Below is a small trained network, with its code and all its weights. Each question gives an input and a class and asks what happens when units are switched off, that is, made to give their printed mean instead of their output.

import numpy as np


def w(rows, s, z=0):
    codes = np.array(rows[::2]) - 128.0
    scale = np.full(codes.shape[1], s)
    scale[-1] = z or s
    return codes * scale


def f(y):
    return y / 2 * (1 + np.tanh(0.7978845608 * (y + 0.044715 * y**3)))


def log_softmax(a):
    a = a - a.max(-1, keepdims=True)
    return a - np.log(np.exp(a).sum(-1, keepdims=True))


def net(x, mask):
    res = np.array(x, float).reshape(1, 6) / 4 @ E
    y = f(res @ A[0][:, :-1].T + A[0][:, -1])
    res = res + np.where(mask, y, B[0][:, -1]) @ B[0][:, :-1]
    return log_softmax(res[-1] @ U[:, :-1].T + U[:, -1])


A, B = {}, {}
E = w([
[134,80,190,82,203,180,103],'x0',
[127,128,129,131,131,126,125],'x1',
[132,126,126,126,125,131,129],'x2',
[106,100,147,178,167,133,247],'x3',
[157,154,41,163,180,186,121],'x4',
[132,123,126,129,117,137,130],'x5',
],0.016)
A[0] = w([
[138,133,140,73,107,125,61,246],'N0',
[165,173,100,115,112,163,104,57],'N1',
[144,131,158,88,186,200,89,14],'N2',
[128,78,127,45,199,204,91,4],'N3',
[134,147,120,177,78,57,161,20],'N4',
[142,190,58,111,76,96,113,107],'N5',
[112,158,110,184,161,153,200,154],'N6',
[126,102,191,148,176,155,154,92],'N7',
[154,149,152,38,93,132,13,62],'N8',
[143,226,63,145,109,128,78,143],'N9',
[156,205,91,153,115,127,106,114],'N10',
[102,75,169,110,121,98,166,81],'N11',
[104,128,189,87,30,39,118,47],'N12',
[84,111,174,77,52,65,125,211],'N13',
[108,171,108,182,66,73,178,90],'N14',
[124,143,111,104,145,188,150,103],'N15',
[86,147,144,118,135,131,94,86],'N16',
[100,129,111,195,173,122,255,13],'N17',
[145,127,157,95,214,220,102,96],'N18',
[150,134,104,163,120,98,107,165],'N19',
[124,56,209,114,170,128,201,108],'N20',
],0.011,0.012)
B[0] = w([
[117,182,62,176,65,165,167,251],'N0',
[96,126,151,111,113,144,155,152],'N1',
[135,155,75,199,86,128,181,168],'N2',
[164,188,53,181,94,110,198,187],'N3',
[136,37,208,116,190,95,83,161],'N4',
[95,148,132,95,62,169,111,203],'N5',
[189,78,169,141,162,97,102,203],'N6',
[92,91,184,83,98,175,61,182],'N7',
[223,81,201,176,254,55,107,229],'N8',
[57,169,144,86,62,198,103,225],'N9',
[104,159,145,79,91,145,109,182],'N10',
[82,121,162,78,81,133,46,165],'N11',
[167,218,13,214,83,169,208,206],'N12',
[215,66,181,172,227,75,148,250],'N13',
[207,112,120,183,238,89,140,193],'N14',
[151,90,127,126,150,92,113,149],'N15',
[137,113,110,127,147,126,113,132],'N16',
[193,194,26,209,110,105,223,197],'N17',
[191,96,155,180,191,60,149,215],'N18',
[85,184,156,101,79,167,131,170],'N19',
[62,118,231,42,54,182,38,225],'N20',
],0.009,0.016)
U = w([
[147,202,44,195,124,136,169,253],'0',
[175,11,174,167,214,114,117,4],'1',
[14,123,164,38,87,174,73,137],'2',
],0.012,0.0035)

Each question gives the input, the list of numbers given to net, and the class t.
The units are the neurons (one row each of A and B). Each row of codes is followed by its name. A weight is (code - 128) times the scale printed after its matrix; where a second scale follows, it is the last column's (A, B and U).
mask holds one flag per neuron, in row order. A switched-off neuron (its flag False) gives its mean, the last column of its row in B, instead of its output. The means were averaged over made-up inputs and are rounded, as every weight is.
A unit's drop is (log p(t) with every unit on - log p(t) with that unit switched off) / (log p(t) with every unit on - log p(t) with every unit switched off).
unit that matters most: the unit with the biggest drop
k most important neurons: the k neurons with the biggest drops, biggest first
drop when u is switched off: that unit's drop, to one decimal
input [4,-6,2,-8,3,-7], class 0: 2 most important neurons	(N0 N3)
input [-4,4,-3,2,-2,-6], class 1: unit that matters most	N0
input [7,2,6,-3,2,4], class 0: 4 most important neurons	(N3 N13 N2 N0)
input [7,7,-6,-2,3,7], class 0: 2 most important neurons	(N3 N13)
input [-1,-2,-6,-6,-6,4], class 0: 2 most important neurons	(N12 N0)
input [-7,8,3,4,-2,-8], class 1: 2 most important neurons	(N4 N0)
input [8,8,-6,-7,4,7], class 0: 3 most important neurons	(N3 N0 N2)
input [6,6,4,-7,1,5], class 0: 3 most important neurons	(N0 N3 N2)
input [-3,-5,-6,-1,1,5], class 2: 2 most important neurons	(N12 N17)
input [5,5,-4,-8,2,-4], class 0: 2 most important neurons	(N0 N3)
input [-5,7,-2,2,-4,-4], class 1: 3 most important neurons	(N4 N13 N0)
input [4,1,-1,-1,3,-2], class 0: 2 most important neurons	(N13 N8)
input [-1,-5,-7,-7,-7,-2], class 0: drop when N0 is switched off	3.7
input [0,-1,-3,-6,8,2], class 2: drop when N17 is switched off	0.1
input [-3,-2,-2,4,-3,-5], class 1: drop when N14 is switched off	0.0
input [-6,3,-7,1,-7,-7], class 1: unit that matters most	N13
